Below is a small trained network, with its code and all its weights. Each question gives an input and a target symbol and asks what happens when units are switched off, that is, made to give their printed mean instead of their output.

import numpy as np


def w(rows, s, z=0):
    codes = np.array(rows[::2]) - 128.0
    scale = np.full(codes.shape[1], s)
    scale[-1] = z or s
    return codes * scale


def softmax(a):
    e = np.exp(a - a.max(-1, keepdims=True))
    return e / e.sum(-1, keepdims=True)


def log_softmax(a):
    a = a - a.max(-1, keepdims=True)
    return a - np.log(np.exp(a).sum(-1, keepdims=True))


def net(x, mask):
    ids = ['αβεζημπστφψ'.index(c) for c in x.split()]
    T = len(ids)
    res = E[ids] + P[:T]
    u = 0
    for l in range(3):
        r = res
        for j in range(2):
            rows = slice(4 * j, 4 * j + 4)
            q, k, v = (r @ M[l][rows].T for M in (Q, K, V))
            z = softmax(np.where(np.tri(T) > 0, q @ k.T / 4**0.5, -1e9)) @ v
            o = O[l][rows]
            res = res + np.where(mask[u + j], z, o[:, -1]) @ o[:, :-1]
        u += 2
    return log_softmax(res[-1] @ U[:, :-1].T + U[:, -1])


Q, K, V, O = {}, {}, {}, {}
E = w([
[111,137,88],'α',
[140,171,110],'β',
[187,224,116],'ε',
[100,191,95],'ζ',
[169,149,109],'η',
[251,159,118],'μ',
[181,108,108],'π',
[154,163,108],'σ',
[188,178,104],'τ',
[192,173,123],'φ',
[217,113,110],'ψ',
],0.015)
P = w([
[130,90,150],'0',
[160,102,94],'1',
[118,165,179],'2',
[155,123,74],'3',
[110,196,197],'4',
[160,131,56],'5',
[97,216,211],'6',
[168,141,41],'7',
[120,249,235],'8',
],0.016)
Q[0] = w([
[106,38,73],'L0H1',
[179,124,76],'L0H1',
[103,147,180],'L0H1',
[105,162,177],'L0H1',
[250,122,71],'L0H2',
[115,92,112],'L0H2',
[127,21,172],'L0H2',
[108,191,145],'L0H2',
],0.012)
K[0] = w([
[68,96,253],'L0H1',
[41,67,147],'L0H1',
[145,147,117],'L0H1',
[131,157,56],'L0H1',
[157,69,45],'L0H2',
[145,56,149],'L0H2',
[124,99,134],'L0H2',
[134,168,164],'L0H2',
],0.013)
V[0] = w([
[112,16,33],'L0H1',
[182,157,171],'L0H1',
[139,106,163],'L0H1',
[27,127,203],'L0H1',
[77,41,252],'L0H2',
[167,150,226],'L0H2',
[200,85,118],'L0H2',
[255,107,99],'L0H2',
],0.0061)
O[0] = w([
[63,135,133,145],'L0H1',
[53,54,201,159],'L0H1',
[107,101,109,118],'L0H1',
[164,99,37,2],'L0H1',
[176,57,157,8],'L0H2',
[193,110,176,144],'L0H2',
[3,177,182,172],'L0H2',
[71,162,88,235],'L0H2',
],0.0056,0.0063)
Q[1] = w([
[127,168,122],'L1H1',
[149,171,132],'L1H1',
[105,110,121],'L1H1',
[109,168,137],'L1H1',
[122,233,130],'L1H2',
[88,158,125],'L1H2',
[107,146,150],'L1H2',
[86,251,145],'L1H2',
],0.018)
K[1] = w([
[120,155,201],'L1H1',
[109,135,163],'L1H1',
[91,93,98],'L1H1',
[70,107,193],'L1H1',
[164,191,4],'L1H2',
[121,112,67],'L1H2',
[123,103,108],'L1H2',
[124,138,42],'L1H2',
],0.02)
V[1] = w([
[144,96,169],'L1H1',
[135,171,108],'L1H1',
[16,102,164],'L1H1',
[254,149,142],'L1H1',
[220,154,245],'L1H2',
[214,96,104],'L1H2',
[179,234,220],'L1H2',
[64,117,137],'L1H2',
],0.0089)
O[1] = w([
[86,204,137,133],'L1H1',
[108,65,147,160],'L1H1',
[149,108,166,138],'L1H1',
[92,88,100,167],'L1H1',
[2,90,74,2],'L1H2',
[70,151,210,116],'L1H2',
[47,168,83,118],'L1H2',
[163,121,122,112],'L1H2',
],0.0085)
Q[2] = w([
[116,80,76],'L2H1',
[83,133,46],'L2H1',
[237,140,169],'L2H1',
[83,88,146],'L2H1',
[174,180,248],'L2H2',
[151,155,214],'L2H2',
[65,158,83],'L2H2',
[127,124,53],'L2H2',
],0.013)
K[2] = w([
[186,86,84],'L2H1',
[75,200,38],'L2H1',
[175,128,152],'L2H1',
[130,98,80],'L2H1',
[200,151,4],'L2H2',
[170,132,43],'L2H2',
[48,150,141],'L2H2',
[121,104,192],'L2H2',
],0.013)
V[2] = w([
[114,82,167],'L2H1',
[155,128,84],'L2H1',
[80,176,178],'L2H1',
[128,202,96],'L2H1',
[114,9,182],'L2H2',
[157,198,75],'L2H2',
[112,133,25],'L2H2',
[84,112,154],'L2H2',
],0.011)
O[2] = w([
[143,93,126,107],'L2H1',
[131,126,49,98],'L2H1',
[96,158,152,206],'L2H1',
[111,221,131,180],'L2H1',
[175,141,197,4],'L2H2',
[127,67,45,222],'L2H2',
[162,102,86,148],'L2H2',
[185,254,126,76],'L2H2',
],0.0083,0.012)
U = w([
[62,139,81,1],'α',
[188,184,171,114],'β',
[190,120,64,128],'ε',
[155,177,106,179],'ζ',
[111,192,116,63],'η',
[73,122,116,149],'μ',
[45,152,148,68],'π',
[136,179,115,144],'σ',
[123,180,192,204],'τ',
[131,153,141,132],'φ',
[247,161,153,159],'ψ',
],0.014,0.0091)

Each question gives the input, a string of symbols that net reads in full, and the target symbol t.
The units are the heads (4 rows each of Q, K, V and O). Each row of codes is followed by its name. A weight is (code - 128) times the scale printed after its matrix; where a second scale follows, it is the last column's (O and U).
mask holds one flag per head, layer by layer. A switched-off head (its flag False) gives its mean, the last column of its rows in O, instead of its output. The means were averaged over made-up inputs and are rounded, as every weight is.
A unit's drop is (log p(t) with every unit on - log p(t) with that unit switched off) / (log p(t) with every unit on - log p(t) with every unit switched off).
The circuit of an input: a set's keep is (log p(t) with only the set's units on - log p(t) with every unit switched off) / (log p(t) with every unit on - log p(t) with every unit switched off). Starting from all 6 units, units are removed one at a time, each time the one whose removal leaves the highest keep (on an exact tie, the one counted first), for as long as the keep stays at least 0.8.
units of the circuit, in order: the units of the circuit, biggest drop first
most important unit: the unit with the biggest drop
which heads matter: for each layer, one digit per head in row order, 1 if its drop is at least 0.15 and else 0, layers parted by /
input β ψ φ τ ψ β α μ β, target π: most important unit : L2H2
input τ α ψ, target ψ: units of the circuit, in order : (L1H2; L2H2)
input ψ ψ π, target τ: which heads matter : 10 / 00 / 01
input β ψ β μ μ, target π: which heads matter : 10 / 01 / 00
input ψ ψ α ε τ, target α: which heads matter : 01 / 01 / 01
input β ψ α ψ σ α η μ ε, target π: which heads matter : 10 / 11 / 01
input β ψ ψ μ ψ, target π: which heads matter : 10 / 01 / 00
input σ ζ ψ, target ε: units of the circuit, in order : (L2H2; L2H1; L1H2)
input τ ψ β η π α η, target ψ: units of the circuit, in order : (L1H2; L0H2)
input π ψ ψ μ μ π ε ε ψ, target α: which heads matter : 01 / 01 / 01
input ψ μ ψ ε α α ζ, target ψ: which heads matter : 01 / 01 / 00
input ψ τ σ ψ ψ α, target ε: units of the circuit, in order : (L1H2; L0H2; L2H2)
input η ψ ψ α ζ ζ η, target ε: units of the circuit, in order : (L0H2; L2H2; L1H2)
input μ τ ζ ψ μ α β ε α, target α: units of the circuit, in order : (L2H2)
input π π ψ β σ ζ μ, target ε: units of the circuit, in order : (L2H2; L1H2)
input ε τ ψ μ β μ φ, target π: which heads matter : 10 / 01 / 11
input ψ ψ τ ψ φ α σ α φ, target ψ: units of the circuit, in order : (L0H2; L1H2)
input ψ β α α ε, target ψ: units of the circuit, in order : (L1H2; L0H2)
input β ζ π π φ β β α ε, target ψ: units of the circuit, in order : (L0H2; L1H2)
input τ μ σ, target π: units of the circuit, in order : (L1H2)
input ψ σ α α ψ, target ψ: which heads matter : 00 / 01 / 00
input ψ α φ ψ ψ β ε α σ, target ψ: units of the circuit, in order : (L1H2; L0H2)
input ψ α π α ψ μ ψ ζ π, target ε: which heads matter : 01 / 01 / 01
input ψ ψ φ α ζ ψ ψ α μ, target ψ: which heads matter : 10 / 01 / 00
